Each row has a class, written as a number after it.
[-22   6  -3 -14  -4  14  35  19   4 -39   1  50  19  18  24  17 -20  -8
  80  21  11   1  82  -9  33  -4  17 -41 -41 -42 -15  19  -3  30  25  -7
 -25 -46]	6
[ 20  13 -32 -12 -17  52  34  19  52 -33  12  76 -18  17  55   0  14   8
  40  26   3  -3  27   3 -19 -20  39  10 -41 -21 -45 -13  20 -54  -2 -17
 -10  18]	1
[-23  -8 -15  32  46  -5 -21 -35 -43  31   4 -31  22  -7 -41  20   4  10
 -11  -8 -39  11 -13   5   5  17 -29  -8  17  37   8   8  16  44   5  -6
   0 -25]	0
[-12  17   9 -25  12  -4 -24  17  19 -31  -5  24   7   8  21  16  -6  22
 -35   1  -8  -5  49  15  17 -13   2 -26  -3 -11  -4   9  33  -4  13 -57
  -5   4]	7
[ 13 -25  -5 -37  20 -20  19  35  41 -24  10  47  -3  16  -5  -3 -22 -43
  28 -33  20  -8  31  31  15  -2   4 -18   7 -10  22   7  27 -24  10  -2
   6  10]	3
[-16  16  44 -26 -19 -11 -28  54  48 -58 -14  47 -25  11  76   9 -53   2
   8  21  13   5  17  -7  20 -26   1 -41 -18 -73   8   8 -15   9  39  -8
 -34 -15]	4
[-12  -5 -10  32  30 -11  -3 -12 -31  10 -16 -33  -5 -11 -24   5  22  20
 -45  -1 -22   6  -7 -11   4  21 -20  26  25  41   5  -3  11   8 -29   5
  39  13]	5
[-11  22 -14  25  24  63  -6 -29   2   6  18  47   6   2  -6  46  23  34
 -42  43 -14  -5   5  19  12  24  18   3  -1  22 -45 -21  23 -31   0 -38
  -2 -12]	9
[-28  10 -34   4  33   9  -1  11 -25  -4  13  53  27  12 -11  -5  28  27
 -22 -19 -16 -15  31  -8  -4  23   4  -9   5 -11 -38  25  -6   5  -2 -24
 -32 -40]	2
[ -1  15  32  -1   1  13 -39 -22   0  10  11  14 -17 -11  35  20 -18  41
 -70  31 -20   5 -32  -5   0 -18  18 -10  17 -26  -7   3  -3  -3  45 -14
  -3   5]	9
[-41  -1 -35 -12  42  25  26 -35 -35  13   5  43  25  -2  -8  10  32 -27
  17  20   6   4  42  -4  28  21  12 -11  -3 -15 -20  -5  17  21   5 -11
   0  -5]	2
[ 22  -2   9   2   1  59  23 -35  48  20   3  25  -5 -28  -7  45  15 -10
 -48  51   5 -26  -7  30 -14  -7  43  -5  -1  23 -41 -24  44 -49  17  -3
  54  58]	9
[-19 -19  13 -15  41   8  14  -3 -10  -6   5  46  17  -5 -19  23   6 -29
  12   3  11  -1   2   2  23  22   1 -31   8 -16 -15   1   0  16  22  19
 -11  -4]	2
[ 36  10  22 -67  21  -9  18  89  63 -78  27 104 -24  36 -25   1  -8  -5
  50 -28  21   4  -7  24  10   8   3 -17   6 -33   4  20  -3 -21  17 -20
 -56   2]	7
[-31 -11  10 -22  24 -14   6 -11  -1   4  -2  32   0   4 -21  -9  -3   2
  10  17  -8   0  39  -6   9   4  -4 -16  10  -9  -7  23   6  29  12  -9
   2   6]	5
[-42 -13  22  -8  10 -22  -9   9 -10   8  12  37  38  19 -34   8 -24   7
  29   0 -15   1  32   0  21  11 -19 -67  -7  -2 -16  54 -19  64  32 -32
 -69 -66]	6
[-10 -17  18 -35  12 -10  26  28  -4 -22  -5  55 -43  29  36 -37 -24  -7
  34  12   6  37 -13 -35   9 -21  11   2  -9 -74  12  15 -29  39  29  27
 -25   5]	5
[ 35   8  -8 -19  44  -8  31  32   2 -11  -6  15 -45   3   9 -27   7  21
 -35 -40   3  10   0 -28 -21  -8   9  40  41 -54  32  12 -14   2   1  23
  38  38]	5
[-28 -26  61   1 -19  -6 -33  -4   7 -41 -14  10   0  -9  92  22 -38   3
  15  64  14  -9  48  19  54 -34  21 -65 -39 -19  -2 -11  40 -19  35  -6
  23 -14]	3
[-35  -4  31 -16   3 -24 -39  13  12 -11  17  59  41   6 -10  16 -24  32
  21  12 -20 -10  34   6  12  -2 -14 -85 -10  -3 -50  37 -10  22  49 -21
 -62 -52]	1
[ -6 -19  11  -7  14  -8   9 -22  13  19  -4 -10  -3 -11  21  -4 -31 -10
  11   3   1  18 -41  -8  -7 -17 -11  16  -6  -7  37  -2  -4  23  13   9
   2   9]	4
[-23  20 -24  10  14  -5  -8   7 -39 -18 -18 -38 -15   6  11   2  14   1
 -31  -3 -21  20 -25  -9   7  18 -27  50   0  17  23 -12 -11   5 -44 -11
  10  -2]	6
[-25  13 -21 -13  34 -21   5 -11 -21 -10 -22 -29 -38   4   3 -20  10 -16
 -41   8 -15  26 -18  -8   7  21 -29  46  22  -3  43 -15  12   5 -39  -8
  40  54]	5
[-55 -17 -32   5   5   1 -11 -40 -18  12 -30 -15  33  -7  53  -9  -5 -14
  -7  20 -23  -9   8  -4   8   4   1  -1 -26   9  18  -2  24   4 -25 -20
  12  -6]	2
[-53  -5 -65  14  14   2  -4 -42 -40  30 -10 -16  47  17 -19 -20  24  14
   1  11 -35  13   2  10  10  11 -20  24 -34  82  -6   4  41  24 -48 -82
 -30 -28]	7
[-15  17 -31  -4  27  14   5 -25 -47   0  -1 -26 -23  10  22 -12  32 -10
 -16  26   7  21   4  -2  22   8  10  38 -13   6  12 -37  25  -8 -18 -12
  28  14]	3
[-15  12   4  -3   1  34  37  -7   6 -21   4  32   4   9  15  30   5 -17
  42  47  12  11  30   1  35   6  12  -8 -33 -27 -19  -9   4  11   7   4
 -12 -15]	6
[-29  16  -6 -29  14   3  -4   4 -10 -13  10  52   1  17  14  -3   4   4
  15   6 -11  11  22 -15   8   5  -7 -24  -7 -30 -26  11 -13  20  21 -19
 -29   3]	1
[ -7   9   1   7  23  -2  -6   5 -11  -5   5  -3  14   1 -31  20   7   8
  -3 -14 -12   0   6   3  10  19 -16  -3  15  10   2  18  -9  14  -7  -7
 -10 -30]	6
[-10 -32  33  21  18  14  -5 -14  -5 -10  14  27  36   4 -29  40  -4  24
  26  31  -1  15 -41  22  28  -3   0 -37 -14  43 -33  14  16  15  23  -6
 -54 -50]	7
[-50  22  -1   8  -1  -9 -48 -23 -43  -6 -16 -17  -5   7  53  -1 -17  29
 -54  31 -37  18 -19 -19  14   2 -12  -2 -10  -5  14  -8  -4  18   5 -39
 -10 -11]	9
[-21   5   6  12   7  -2 -26   8 -16 -30 -27 -26   6   6  90  -9 -47  26
  23   6 -24  -4  35 -17  21 -19   0 -26 -23 -63  27   7   6  34  30   6
   6 -40]	0
[ 35 -24  23 -25  43  10  39  40  28 -22  18  74 -40  16 -31  -2   2   1
  16 -14  12  23 -42  -6  -4   0   4  20  26 -28  -9  14 -20  -6   9  44
 -15  11]	5
[  8 -21  10  -1  -7 -11   9  39  43 -67 -19  26 -10  17  41   0 -23 -31
  27  11  -2  -1 -41  21   9   2  -9   0 -18  -9  30 -19  -1 -39 -49   4
 -23   7]	8
[-38   9 -16 -22  27 -14 -27   3 -19   2  19  31  12  18 -20  -6  14   8
 -19   5  -4 -11  64  22  17   6   2 -29   1  17 -27  20  29   6  10 -59
 -23 -27]	3
[  5   5  35 -18  -5   1 -26  37  40 -32  15  70  -6  14  43   8 -18  50
  -4   3 -11  -6  18   1  -9 -15  12 -58   1 -48 -36  29 -12 -23  46 -18
 -41 -20]	1
[  4  42 -39 -11  37  45   1  -4  -6  -7   3   5 -18   5  27  -4  29  20
 -17   1 -18 -19  55   1 -10  -2  19  39   3 -38 -14 -11  30 -11  -7 -19
  39  12]	0
[-18  43 -38 -44  30   3  12  34 -22 -31   9  80 -32  28 -17 -21   8 -12
 -18 -24 -10  24   3 -17   3  20 -10  22  15 -39   7  -2 -26  16   2 -37
 -20  25]	9
[ -9  -4   0  -3  -5 -24 -21   7  26 -39 -35 -35  35 -12  51  13 -35  13
 -16 -17 -18 -25  38  16  13 -14 -14 -17 -15  22  43   7  47 -20 -25 -42
  38  12]	7
[  3 -39 -12 -45  19  13  62  19  28 -26  17 103   9  35 -10  -9 -20 -49
 114  13  19  23  18   6  19  -7  14 -32 -35 -25 -11   6  -7  16   4  -9
 -67 -21]	8
[ 12 -19  53 -25  16  -5 -14  24  32 -11  21  38 -12   7 -13  26 -44 -19
  23  -2  -4  -1 -10  13   6 -11  -4 -50  12 -44  -2  23  -7  34  66  25
 -31  -6]	0
[  7 -43  17  -8   7  33  45 -33  28  31  13  29   3   1   1  23 -20 -27
  53  42  14  20 -41  19   8 -15  20  -5 -21  -1   3   8  11   8  18  12
 -24  -5]	6
[-12 -16  -3   9 -10  15 -11  32  21 -53 -26  13 -10  26  87 -17 -51  -8
  59  18 -25  -4 -34   5   2 -15   3  -6 -50 -27  21   4  11   0 -15   8
 -21 -26]	0
[ -5  46 -17   1   2  17  -2  41   7 -74 -11  46 -16   9  51  19 -11   0
 -15   2  -6  -3  32  -8  26   7   5   4 -10 -37   3 -22   3 -22  -6 -16
  14   8]	9
[-24 -14  30 -30   7 -49 -19  38 -19 -46 -13  -2   0  21  26  -9 -39  -9
  13 -24  -3  26 -30 -11  30 -11 -26 -25   0 -30  46  18 -19  44  22   1
 -35 -14]	7
[  0  10   1 -48  32   2   4   1   4   3   9  42 -30 -11  -7  -6  17 -17
 -48  -8   1   1  -6  -4 -15   7  10   9  26 -42   8  -4  -5  -8  15  -5
  22  58]	2
[  8  13 -29 -20  -2  24  22  10  33 -42 -24  -2  -6   7  59  -3   3   0
  -3  14   6  -9  18  19  -4 -15  22  31 -30  -7  18 -22  47 -47 -33 -35
  34  37]	7
[-44  36 -55  -9  14  -2   2   1 -33 -31 -13   3  10   9  50 -15  21  10
   8  -7 -20   4  71 -19  18   7 -13   9 -17 -20   1 -13   8   0 -18 -32
  20   0]	1
[-47  12  13  11   0 -17 -28  -9  11 -34 -24 -21  33 -17  12  47 -24 -24
  11  36  -3   1  35  12  55  19 -37 -49 -15  14  -2 -14  26  10  -3  -9
  19 -19]	4
[-10  -5 -21 -20   2 -14  21 -18   9   6 -20 -31  17 -10  26  -1 -29 -33
  23 -20  -6  -6  55  -3  13  -5  -7  -1  -5 -16  52  10  21  13  -8 -15
  52  18]	6
[-26   5 -22 -16  24  19  12  -9 -32 -23  -2  14   9  15  41  -1   0  15
  23  16   1  20   9  -6  32 -11   5  19 -25 -19  11  -5  15  13  -6 -25
  -8 -14]	7
[  1   8  15 -49  25  -7  -3  24  20 -14  19  74  -5   9   4   3 -14   7
  10 -17   2  11  23  -4   3  -7  -3 -38  17 -55 -17  15 -17   6  49  -9
 -29   9]	1
[ -9  29 -31   1  34 -15   6 -18 -23 -30 -28 -52   2  -7  20   9  34 -12
 -44 -16  -6  21  11   7  35  19 -31  45  18   7  54 -43  47 -22 -50 -35
  65  52]	7
[-53 -19 -38  13  19  -8  -6 -29 -26  11 -25 -33  48  -3  -7   2 -24 -34
  49  -2 -34 -19  34  13  19  22 -34 -25 -20  39  30   9  35  43 -26 -29
  21 -10]	0
[-22  13  16 -14  -1 -20 -54  32   2 -46  -4  21 -16  21  50 -10 -19  23
 -24  13  -9  -4  20  11  15  -9   2 -21 -15 -15   3   4  13 -20   3 -35
 -21 -25]	3
[ -3 -20  45 -13  31  12 -23 -27  19  29  24  47   1 -19 -32  30   3  -2
 -52  26  -5  -5 -51  23   0  13   6 -42  26  -5 -27  10   7  -8  32  -2
 -14  17]	2
[ -9  17 -27 -24   2  -4  16  58  23 -52 -18  29 -30  25  62 -34 -30  -9
  12 -36  -3   9  -2 -22  -9 -13  -8  27 -14 -60  36   9 -25   5 -13  -3
  -2   2]	4
[-59 -25 -47  21   7  -8  17 -63 -47  33 -35 -52   8  -5  41 -39 -15  -4
   0  30 -27  13  13 -21   0 -14  -2  35 -23   9  31   3  23  34 -23  -2
  46   8]	5
[ -8  -6  -9 -51  43  -6  14 -14 -31  21  30  39 -33  21 -52  -9  31 -46
  -7   3  11  38 -36   7  13  15  -9  34  17  11  -4 -17   7   6   2  -8
  -5  44]	3
[-50  15 -29   5  14  12  -3 -31 -38 -11 -11   5  17   1  38   5  19  -8
  -3  40 -13   2  22 -14  21  22   5   9 -31  -7 -17 -22  15   2 -16  -8
   7  -7]	2
[ -3  46 -65 -19  56  19  10  20 -18 -21  -1  -3 -30  17  -3 -16  38 -20
 -21 -39 -27   1  30   2   3  22 -18  61  17 -19  22 -20  23   1 -40 -20
  42  28]	0
[ 20  32 -32 -36  41 -13  42  72  -8 -55   2  50 -42  31 -15 -21   5 -32
  20 -74   4  33   0 -21   4  19 -23  49  21 -50  51   2 -39  18 -24   1
  -8  14]	6
[ -2   4  19 -27  19 -19 -28  43  26 -24  12  69  10  20  19 -11 -25  44
 -20 -20 -12 -17  67   2  -9 -23  12 -56  11 -57  -9  40 -17  11  28 -50
 -66 -48]	8
[-31   2 -11  27  37   8 -27 -51 -58  24   2 -34   8  -3   9   8  27  25
 -50  32 -15   8  -9   8  15   8   5  12   0  32 -10 -14  30  -1  -8 -16
  21 -14]	3
[ -2  14  17 -35  21   1   5  16   5 -22   5  53 -22   5  17   7 -25 -12
 -14  -5   4  16   5  -7  22  -1   2 -18  19 -54  17   0 -10  15  42 -13
  -1  25]	9
[-25 -13   2  18  29   9   5 -15 -16 -18   8  34  36  10 -30  22  12  -3
  26  25 -12   0  33  10  25  14  -6 -46 -12  21 -33   4   8  15 -15 -26
 -38 -42]	8
[  4 -39   7 -13  36  -4  -2 -24  33  31   8  24  20 -26 -39  27 -11 -30
 -31 -13  -8 -13 -36  32  -6  16  -5 -22  31  25   4  11  25 -20   9   6
  18  25]	2
[-35  42 -42 -14   7   6  34 -20 -35 -14 -14 -34   6   7  39 -10  20 -19
  16  12  -3   4  74 -24  31   9  -3  31 -23 -43  27 -13   8  27 -21 -13
  37   4]	6
[  9 -10  24  17  28  32 -12 -16   4   8  10   6  -4  -2   6  32  -8   6
  12  25 -12  -2 -13  10   4  -4   9 -10  -4  -3 -21  -5  20  13  27  14
  -5 -12]	0
[ 12 -12  31 -14  29   2  12  26  13 -29   7  52 -15   1  -4  23   0 -25
 -10  -3  12  15 -53  -2  12  20  -6 -10  12 -32  -4 -13 -17  -9  15  36
 -19  17]	2
[ -6 -36   9  15  44  18  33 -48 -40  44  14   3 -22   3 -36  -1  24   4
   7  35  -6  38 -77 -19  -3   8   4  46   7  26  -9  -7 -10  31   0  46
   0   8]	5
[  6 -24   4 -20  18 -12   3  22  40 -20  -8  17  17  -2 -11  14 -43 -35
  48 -35 -15 -26  24  20   2   3 -13 -36  10 -10  27  24  19  14  15  12
  18   6]	0
[-17   1  -9 -19  40 -24  -7   3 -35 -10  14 -10   9   5 -12   4   5 -12
 -10 -29   1  -9  58   2  24  11 -10 -14  13   1  14   5  19   8   7  -6
  37  -3]	3
[-29  18  28  -9   1 -16 -31   0  28 -12 -14   5  -4 -11  46  17 -31   3
 -36  14  -7   0  31  -1  23  -8 -14 -33   2 -42  20   1   8  14  28 -21
  15   5]	4
[-30   3 -30 -17  50 -31 -27 -33 -57  56  16 -18   7   1 -50 -13  26  14
 -67 -21 -17  13  19   5  -3  12 -13   6  34  31   9   9  16  22  10 -43
   9   1]	3
